Below is a small trained network, with its code and all its weights. Each question gives an input and a class and asks what happens when units are switched off, that is, made to give their printed mean instead of their output.

import numpy as np


def w(rows, s, z=0):
    codes = np.array(rows[::2]) - 128.0
    scale = np.full(codes.shape[1], s)
    scale[-1] = z or s
    return codes * scale


def f(y):
    return y / 2 * (1 + np.tanh(0.7978845608 * (y + 0.044715 * y**3)))


def log_softmax(a):
    a = a - a.max(-1, keepdims=True)
    return a - np.log(np.exp(a).sum(-1, keepdims=True))


def net(x, mask):
    res = np.array(x, float).reshape(1, 6) / 4 @ E
    y = f(res @ A[0][:, :-1].T + A[0][:, -1])
    res = res + np.where(mask, y, B[0][:, -1]) @ B[0][:, :-1]
    return log_softmax(res[-1] @ U[:, :-1].T + U[:, -1])


A, B = {}, {}
E = w([
[113,87,113,124,112,177,120],'x0',
[125,166,95,87,79,162,30],'x1',
[139,101,83,173,153,177,78],'x2',
[68,109,230,220,148,111,145],'x3',
[218,173,135,94,98,149,138],'x4',
[153,145,174,113,249,154,126],'x5',
],0.011)
A[0] = w([
[187,216,144,110,138,62,222,104],'n0',
[145,150,171,90,155,139,176,158],'n1',
[9,66,39,136,137,74,172,153],'n2',
[82,174,209,93,64,137,98,201],'n3',
[147,188,133,221,153,101,44,150],'n4',
[145,117,111,251,181,87,169,120],'n5',
[172,240,90,74,185,110,42,253],'n6',
],0.014,0.0038)
B[0] = w([
[165,173,178,88,93,38,221,222],'n0',
[138,145,135,122,213,87,136,188],'n1',
[171,65,116,164,137,171,35,219],'n2',
[234,100,130,207,167,58,151,182],'n3',
[127,120,79,216,46,161,120,169],'n4',
[101,132,164,228,150,123,128,216],'n5',
[150,131,109,9,144,175,60,250],'n6',
],0.015,0.016)
U = w([
[65,148,124,145,71,147,161,57],'0',
[59,68,167,253,130,144,105,152],'1',
[79,142,127,89,48,123,169,62],'2',
[42,170,143,138,104,127,112,3],'3',
[125,133,176,92,173,110,97,56],'4',
[139,162,166,169,95,72,176,143],'5',
[72,202,151,175,133,150,112,12],'6',
[186,119,69,110,72,147,14,249],'7',
],0.011,0.0044)

Each question gives the input, the list of numbers given to net, and the class t.
The units are the neurons (one row each of A and B). Each row of codes is followed by its name. A weight is (code - 128) times the scale printed after its matrix; where a second scale follows, it is the last column's (A, B and U).
mask holds one flag per neuron, in row order. A switched-off neuron (its flag False) gives its mean, the last column of its row in B, instead of its output. The means were averaged over made-up inputs and are rounded, as every weight is.
A unit's drop is (log p(t) with every unit on - log p(t) with that unit switched off) / (log p(t) with every unit on - log p(t) with every unit switched off).
The circuit of an input: a set's keep is (log p(t) with only the set's units on - log p(t) with every unit switched off) / (log p(t) with every unit on - log p(t) with every unit switched off). Starting from all 7 units, units are removed one at a time, each time the one whose removal leaves the highest keep (on an exact tie, the one counted first), for as long as the keep stays at least 0.8.
circuit, biggest first: the units of the circuit, biggest drop first
k most important neurons: the k neurons with the biggest drops, biggest first
drop when u is switched off: that unit's drop, to one decimal
input [-2,8,-8,2,-6,7], class 7: circuit, biggest first	[n0]
input [-6,-6,-2,4,-4,8], class 5: 2 most important neurons	[n0, n2]
input [-2,-3,0,-2,6,-1], class 5: 2 most important neurons	[n0, n2]
input [-3,5,4,7,6,-6], class 1: 3 most important neurons	[n6, n0, n4]
input [-3,-1,3,-2,-5,3], class 1: 2 most important neurons	[n6, n5]
input [3,-4,-5,-7,1,1], class 5: 4 most important neurons	[n0, n2, n1, n6]
input [-5,-7,3,-5,8,4], class 4: 3 most important neurons	[n6, n1, n4]
input [-3,2,-8,1,4,2], class 5: 2 most important neurons	[n0, n3]
input [6,6,0,6,-2,8], class 1: 2 most important neurons	[n6, n0]
input [7,2,-8,4,-3,5], class 5: drop when n2 is switched off	1.3
input [-7,-2,3,-5,7,5], class 4: drop when n1 is switched off	0.2
input [-1,-7,0,-4,1,-2], class 5: drop when n6 is switched off	0.2
input [3,-5,-1,-7,7,7], class 4: drop when n6 is switched off	0.3
input [4,-6,-1,-2,3,2], class 5: circuit, biggest first	[n6]
